Table B holds the same points as the rows below and some others, measured another way and shuffled. Each row below is followed by which row of B it is.
B:
[[-174  133  -14   94   64  -85  206  241  150  -53  118 -217  -97  -66
   124 -238  -38   64  232  207   20  -77  -32 -183 -121 -279  -45   66]
 [   2  170  239 -166   27 -298  -83 -315  474 -360    7 -383 -302 -167
   405  -20 -221  129  167  108 -325  266  372   82 -160 -248  -94  228]
 [-272  247 -110   46  -20   62   23  124 -149  376  419  334  143  400
   -49   38   17  -31   14  -62  165  168  167 -224  227  177   19  107]
 [ 270  201  -77  496   51  -57  282  450 -396  -12  242  381    5   39
  -287 -349  118  172  149  173  186 -271 -479  -50  -71  256   49 -256]
 [ -42 -102  -69  133  201  225  385  276  251 -150  143 -464   24  -33
  -129 -242   91  -46    5   -5   53  -85   88 -138   65 -314  -48   14]
 [ -36   93  -34  153  107   12  251  291   94  -27  -25 -259 -146 -113
    31 -167  -61    5  130  165  -55  -45 -115 -159  -66 -291 -137  -16]
 [ 151  261   -1  158  -26  -23 -101  -36 -267  272  137  444  -63  217
   -89  216 -138   23 -135 -108  -80  295   12   10  185  348 -109  -26]
 [ 435  303  -53  394  281  419  496  521 -103  -84  234 -324  -55  263
  -364 -187  229 -147  -88  -77  -90  220  226 -197  419  135 -317  -70]
 [ 173  186  -45  373  164   93  248  312  -12 -100  241 -217  -69   41
  -121 -187   97   29   20   41  -47   75   -6  -89  100   63 -128   35]
 [ 523  106  175 -106  108   93  381  127 -137 -137 -233  274 -173   62
  -312 -123 -117    5   38    4  -64   16  -40  -47   93  -68 -185 -438]
 [-131  186 -189  345  -76  -73  -29  292 -410  491   19  459  -30   25
   -47  118 -154   33  -25  117   62  -41 -484 -122  -42  138  -53  -98]
 [ -77  155  -37   11  -59  -60   73  136 -254  308   29  489  -10  140
   -81   14 -144   35   75   70  110  -23 -207 -137    3   34  -13 -164]
 [ -86  118   57   84  -24 -230   33  -33   34 -126  412  250   60   96
    33 -258   32  226  214   88  170 -110    5    5 -124  115  217   39]
 [ -56 -140    4 -152    1  116   86 -176   50   53  291  315  212  268
  -216   13   -1   37 -130 -238  205    7  213   38  174   87  192  -71]
 [ 238  111  158 -136  -51 -205  122  -11 -121  -10 -313  403 -234 -120
    -6  -43 -301  108  150  167  -82  -67 -264    2 -188 -152  -89 -341]
 [  25  328  -55  370   51  -96  129  344 -172   73  228   76 -100   42
     6 -195   17   87  172  192    2   14 -188 -161  -30  103 -101   25]
 [-197  211  -76  114  124   82  331  405   60   53  291 -165   18  153
   -28 -305   93  -16  224  142  127  -36   66 -333   57 -200  -75   57]
 [ -92 -205 -142  139  189  307  336  225  258  -50  130 -488   80  -27
  -169 -100   79  -91 -149 -114   61  -41   96  -99  140 -299  -39   48]
 [-186   -2 -117  186  143  155    8  138   -3  346  106  -79  -33    0
   -90  105 -153  -37 -173  -97    7  223  -65 -193  138 -113 -176  145]
 [  73    2   67 -168   83  123  312   86   71  -48   51   85   12  146
  -177 -154  -28   -1   57  -34   97  -24  136 -126   95 -174  -14 -180]
 [-184 -207   23 -203   12   33 -104 -368  413  -20    0 -263  -29  -66
   147  256 -209  -29 -218 -200 -145  208  320  122   45 -253   15  169]
 [ 144  190  -36  297  -28 -122  -79   90 -274  238 -121  283 -193  -90
     7  185 -224   52  -92   73 -163  111 -339   43  -50  148 -157  -92]
 [-272 -390 -139  260    1 -165  156  117  160 -165  191  -46  142 -344
   -30 -363   19  249  118  144  319 -591 -524   91 -411 -285  378  -61]
 [-260  -16  -14 -152  -46   28 -156 -300  131  212  293  194  125  251
    40  241 -114    0 -178 -239   40  249  343   29  181   89  104  165]
 [  11  334  192 -166  -50 -367   82   52   18  -51 -209  198 -333 -117
   271 -144 -293  136  397  357 -134    7 -116 -157 -280 -278 -140 -127]
 [ 185   33  156 -112   27 -123  -33 -205  199  -91 -367 -138 -336 -249
   172  197 -355   11  -56   28 -354  211   33  108  -99 -262 -222  -65]
 [  14  -26   -5    7  114  149   46  -85  261   -2  -27 -381 -114  -37
    44  191 -139 -100 -211 -147 -222  292  272   20  158 -174 -184  128]
 [-383  -73  -61 -211  -42   33  -91 -200  192  288   62   33   47  101
   126  251 -203  -65 -123 -133    4  170  211  -65   85 -197   23  133]
 [-257  -14  -36  -37 -145 -181 -300 -322  -33  284  173  420   55   81
   124  280 -222   98 -132 -115   31  125   -7  123  -25  147  154  100]
 [-201 -123 -111   60  148  164  307  279  261   24  -66 -481  -62 -163
    14 -113  -66  -79    9   72   -7  -89  -52 -188  -31 -501 -121   24]
 [  98   41   53  -65  -47  -48  109  -30 -206   93  151  603   80  200
  -218  -77  -68  111   36  -44  196  -92  -92   -1   29  151  129 -248]
 [-549 -124  -43 -385  -33   34   19 -163  341  225   90  -87   94  115
   181  117 -180  -68   11  -74   86   75  301 -180   30 -421   80  148]
 [-255   18 -152   52   60  151  293  352  -65  271  128   69   92  122
  -139 -135   -7  -45   66   54  209 -129 -129 -280   65 -222   -9  -81]
 [ 248 -304  -12    5  -58   32  -98 -303 -136  153 -294  433  -36 -144
  -218  366 -313   36 -404 -242  -65   -1 -289  313    4   76   43 -293]
 [ -49  389  127 -144  -10 -147   42    9    3   96   98  203 -147  213
   145  -16 -148   18  211  110  -88  259  235 -187   60  -22 -142   34]
 [-568  -49 -188   35  -76  -69  -41   53   28  348  336  195  193  115
    89   -2  -54   57   40   15  266 -114 -101 -150  -62  -98  208  151]
 [-150  262    4  -65   67    1  304  342  -10  132   51   35  -94  126
    24 -223  -61  -18  279  215   60   -5    7 -361    4 -278 -143  -69]
 [-192  335  142 -241 -121 -311 -142 -199   15  153  112  397 -129  178
   268   71 -244  104  228  121  -50  208  177 -104  -65    0  -15   63]
 [ 176  460  141 -167  -72 -110  104   68 -385  250   93  799  -78  411
  -126  -30 -134   47  201   67   61  182   64 -193  149  254 -105 -258]
 [-470  235    5 -262   -2  -13  -25  -71  251  238  274  -74   15  293
   253   76  -96  -63  125  -10   -2  303  492 -269  144 -195  -57  280]
 [ -69  301   26 -237    6  152  111   61 -147  395   57  355  -21  416
   -93  172 -143 -139   -8  -93    2  337  298 -280  312   10 -202  -74]
 [  32  -50   63 -191 -110  -89 -175 -329  -69  242 -226  450 -105   -6
    20  372 -358   19 -201 -131 -116  161  -61  142    4   -1  -20 -149]
 [ 269 -305  141 -345   81  250  154 -373  269 -177  -98   -1   28   90
  -250  165 -135  -56 -316 -363  -57  155  384  187  227 -131   13 -184]
 [  73  290  -41  313  -16 -116  -65  109 -222  176  163  256  -99   67
    14   65  -90   76  -10   48  -75  157 -142  -16   37  256  -96   33]
 [-240 -341   81 -364 -186 -356 -267 -473  264  141 -672  125 -288 -530
   374  388 -640   85  -83   98 -230  -98 -369  211 -456 -584   21 -134]
 [ 102  317  114 -162   65   39  305  159  -66    1  219  285  -10  352
  -134 -219   20   20  219   46  109  103  254 -242  164    9  -66 -146]
 [ 194 -272   22   20  -51 -105  -73 -191   -7   73 -565  118 -255 -436
    10  304 -436   47 -244   -3 -228  -65 -458  256 -236 -261  -90 -260]
 [ 326  200  100  -70  157  230  454  231  -76 -114  200  162   24  358
  -346 -252  109  -39   87  -70  106   80  269 -188  289   53 -111 -241]
 [-390  353  -13   43  -25 -241   50  193   50  126  320   76  -46  128
   262 -229  -41  114  377  274   98   12   36 -288 -131 -122   17  178]
 [ -99   83  -70  -46   37  187  201  153 -128  269  208  291  127  320
  -218  -15    2  -68  -36 -105  176   63  105 -197  231   31   -8  -96]
 [ -74 -233   19 -206  -32   40   -2 -275  122   65   50  221   98   62
   -98  134 -160   35 -174 -205   92   -6   89  115   43  -84  151  -84]
 [ 206  347  -74  338  -66 -131  145  437 -641  388 -130  738 -151   34
  -185  -57 -163   87  135  248   66 -122 -658 -158  -85  205 -145 -373]
 [ 219 -210 -148   78  133  452  442  327 -272  250  -95  280  137  156
  -568   -3   -5 -136 -257 -196  212 -152 -239 -111  270  -63  -59 -422]
 [ 193   59  163  -57   -7 -230   41 -125   89 -183 -160  110 -232 -185
    88  -55 -226  143  106  114 -142   -2  -95  100 -191 -136  -39 -144]
 [ 209 -268  -23  -73  139  336  239  -23  137   36 -281 -205  -62  -67
  -243  209 -172 -157 -350 -240 -128  107   66   57  198 -263 -171 -191]
 [  55  280   50   54  -16  -80  -43  -20 -114  158  110  267 -103  157
    31   99 -130   36    3   -6  -88  238   80  -44   84  151 -104    8]
 [-129  162   -5  122    8  -90   10  -41   49  -55  594  181  151  272
    -9 -174  133  153  100  -56  170   52  238  -18   81  246  195  162]
 [ 173  183  106  257   53 -272   30   30  154 -300   37 -214 -266 -251
   195 -159 -112  191  166  202 -215   30 -104   88 -221  -63  -76   69]
 [ 445 -157  -15   88  134  338  293   94 -164   38 -159  165   -6   62
  -455  100  -67  -89 -327 -238  -22   40  -84   83  249   53 -129 -352]
 [  40  190  126 -148   48  -28  198    7   98 -122  245  120  -11  229
   -38 -199    2   68  184   15   65   86  287 -130   86  -37    5  -42]
 [-117 -222  -88  -15  -23   73  168  -41   40   -6  296  243  260  149
  -198 -109   77   64  -63 -135  286 -239   -4   82   28   28  293 -127]
 [  13  -73  117    8   51 -257  112  -31  368 -339 -214 -395 -279 -429
   247 -175 -221  146  185  230 -188 -127 -149   63 -363 -476  -45    1]
 [  84 -319  -69  207  150   97  382  267  195 -229 -154 -375  -61 -364
  -153 -266  -34   57   -9  101   55 -364 -366   25 -204 -441   21 -187]
 [-155 -248   13 -117   36    5  -22 -253  391  -77  -52 -309  -47 -180
   124  142 -190   13 -161 -115 -106   62  138  116  -60 -323   32  105]
 [ 356  117  174  -73    9  -93  141  -33 -110  -78 -193  346 -192   -9
  -114  -18 -203   84   50   41  -99   36 -102   48  -37   -7 -109 -307]
 [  60   33  -52  458  106 -111   86  156  159 -254  232 -376  -94 -230
    66 -205   54  154   45  118  -83  -82 -157   98 -150  -18   20  143]
 [ -70  -50   36 -119   21   96  -78 -335  201   -6  404   88  158  292
   -65  146    1   19 -210 -325   45  259  486  112  253  185  137  160]
 [-191  208   13 -151  -97 -122   39   34 -185  299  150  567   38  250
     0  -20 -139   58  164   71  164   15  -25 -181    8   37   59 -102]
 [  43  208  165 -444   86  108  264   47  180  108 -374 -117 -278   90
    74  100 -301 -177   94   54 -231  311  319 -290  140 -486 -378 -146]
 [-234 -210 -136  -63 -206  -89   -8 -149  -37  167   72  432  186   53
     8  114  -89   57  -78  -48  192 -304 -196  174 -120   -4  340 -173]
 [-292  120   23   42  -21 -264   94   64  156 -137  413   52   47   36
   160 -364   44  214  343  203  205 -193   -3 -109 -217 -104  212  111]
 [  31 -395  -94  222   65   55   36  -81  208  -91 -115 -274  -29 -356
   -60   86 -136   54 -282 -110  -53 -149 -268  233 -130 -220   78  -30]]
Rows of B count from 0, top down.

[  37  118   28 -189  147    2  109   91  112  -69   26 -122  -68  245
  221 -236  271  158  -98  228  159 -108   10  -83 -206   99  330   64
   23   -6  253    1] -> 41
[ 344  182  -32   14  357 -244   71  317  -44   13  -33  -32  -93  279
   54 -368  127 -273 -471   32 -230 -283 -181  138 -357  459  219  131
 -136 -327  360 -192] -> 33
[-248   59  -71   57  592   -9  283  104 -139 -119   79  270 -195   32
  211   54 -128  -26 -400   63   88  575 -140  134  -24  279   26  -44
 -164  -98 -126 -199] -> 43
[-345 -113    1 -307 -123  236  -46 -162   52  162   54  267  -70  -50
   81  208   80  144  443  347  382  251 -100  -64  143  -62   81  -14
  -96   53  253  217] -> 2
[-163   24  -66    5  215  263  287 -149   50  -98  -26  210 -148  -83
  442  114   58  417  118   86  305  462  194 -184 -176 -171  103  -76
   46  225 -159  -38] -> 37
[ -38   12   63  171  165  -90   46  -69  104 -187 -207   11 -182 -162
  -68 -177 -397  -70 -318 -139  167  330  -91   87  -40  -72 -241  -79
 -105  108 -425 -141] -> 5
[  21  -75   10 -182 -188   47 -101  -87   97  155 -170   46  -33  -49
  -63   52  -26   67  419  120  241 -140    4  -28  -19  -67   49   42
   26   31  234  201] -> 49
[ -66  148 -194  122  171  -31  246   10 -146   20  -85  220 -138 -220
   92  158  -46  -59  106   52  113  208 -186  -31 -102  122   13  142
 -140   45  164  -85] -> 66
[ 298   46 -152  179   42  -42   70    2  -84  202 -250  308 -151 -182
   21   73 -110 -150  181 -113  -39 -113  -43   48 -254  138  -76   87
 -108 -134  246  -24] -> 13
[-238   87  104 -127 -248  109  -49 -244  228  -32  -16  -10 -239   -8
   93 -166  136  146   92  353  480   90 -162 -154   45 -143   50   56
 -143  168  158  163] -> 27
[-275 -211  164 -214 -281  310 -299 -361  207  308    8  459 -318   33
   74   45    2   85  251  343  483  219  -83   20  154  -46 -124 -149
 -246 -111  229  318] -> 35
[-189   27  -68  -58  152  160  262  -66   43 -177  -53   19    2 -152
  255  102  -34  320  176   51  255  414   94 -168 -116 -224   93  -21
   88  310 -236  -74] -> 34
[ 123   56  183 -271  215 -129  -80  221  208 -169   40 -342   19  426
   27 -547  136  -39 -491  160    4 -196  -84   77 -204  171  288   -5
    8 -121   80  -86] -> 46
[ -35   47  165  142 -175 -134 -147 -188  241 -157 -247 -111 -232 -178
 -239 -337 -363 -168 -282  -21  280  126 -248   45   32 -166 -307  -21
 -193  145 -310  -30] -> 29
[ 163  -30   31 -163 -104   31  -88   -8  118  148 -146   30  -37   80
   19  -88   64   46  253  108  134 -251   38  -22 -157   10  127   43
   24  -54  296  131] -> 50
[-131   56  119   -8 -486  163 -138 -406  336   23 -171   24 -296 -167
   62 -174   26  181  245  250  563   21  -88 -223    6 -347 -120   20
 -146  267   61  226] -> 31
[-361 -210   52 -103   -4  374    5 -302  123   34  -19  398 -148 -176
  222  204 -176  281  231  120  411  665   69  -68   81 -261 -153 -225
  -78  173 -299   85] -> 48
[  21 -130  -21 -195 -101  283  -48 -111   82  206  -46  293  -15  -16
  223  101  106  188  401  132  169   95  106  -85 -169 -105  104  -83
  -13   -5  185  108] -> 67
[-113  160  -66  193  347   77  218  -86  -62   42   46  445 -431   29
  355  -36   81  -16 -370  168  172  385 -157   16 -156  290   -9    4
 -312 -178  173 -107] -> 28
[ 198  383  -76  314 -122 -159  273  -42  171 -460 -278 -432  -15 -351
   45 -410  -79   52 -204 -134  100   51 -148 -299 -382 -385  -26  190
  -23  532 -382 -320] -> 68
[-258  -27  -46 -295  204  130  149   97  -35  -80  133   41  126   36
  167   73  110  151  124  229  143  335  -92  -61  -28    2  238   -6
    5  106   37  -57] -> 55
[ 411 -117   93 -339 -313 -196 -367  152  163  259 -261 -243  165  153
 -408 -237  -36 -245  372   27  -43 -769  -79  141 -102   93  132  109
   91 -191  467  224] -> 52
[-100  120  -77 -199 -222   97   82  -33   75  -66  -14 -111  111 -132
   79  -30  221  126  375  250  218   18 -154 -244 -114 -207  208  152
  -20  284  190   17] -> 40
[ 246 -142 -125 -219  -35  -41   49  155  -12   53 -315 -177  348 -182
 -175  208 -208   94  690 -202  -40 -231  191  -15 -152 -184  126   61
  327  185  -17   61] -> 47
[ 197   47 -191  279  207   13  264   -4 -110  -41 -281  236  -46 -366
  110  162 -303   10  112 -292  -47  284   68  -30 -302  -91 -147   -1
   -6  142 -251 -210] -> 59
[-291  -30  -56 -419  287   92  141  202  -82  -17  209   33  160  173
  160  101  227  119  145  332  109  236 -123  -13   12  167  379   44
   14  -14  238   -2] -> 6
[-325 -230   81 -255  327  123   36  -10   31  -36    5  150  -30   74
   45  171 -244  169   54   80  271  475   65  149  163   16    6 -181
   60   10 -236   72] -> 15
[  22  287  -41  178  391 -176  328  171   35 -451  -37 -263  -39  -47
  145 -373  -62  -27 -608  -50  -16  312 -184  -73 -296    0   84   70
  -79  223 -363 -407] -> 25
[ 108  125  233 -140  -94  107 -138  -63  381 -153   61 -177 -160  322
  274 -678  306  124 -512  273  185  -48  -73 -139 -323  -90  183  -75
 -140   15   15  -90] -> 44
[-424   63    0  -89 -311  256   70 -333  164 -108    6   95 -126 -290
  154   53   66  251  322  330  532  455 -182 -279   85 -381  -30   23
 -155  421  -82   83] -> 39
[ -77 -155  151 -211  100   92  -82    7  203 -198  -67 -146  138   25
   -9 -213 -227  120 -115  -40  113  308   50   26  -69 -242  -12 -190
   84  180 -480 -104] -> 61
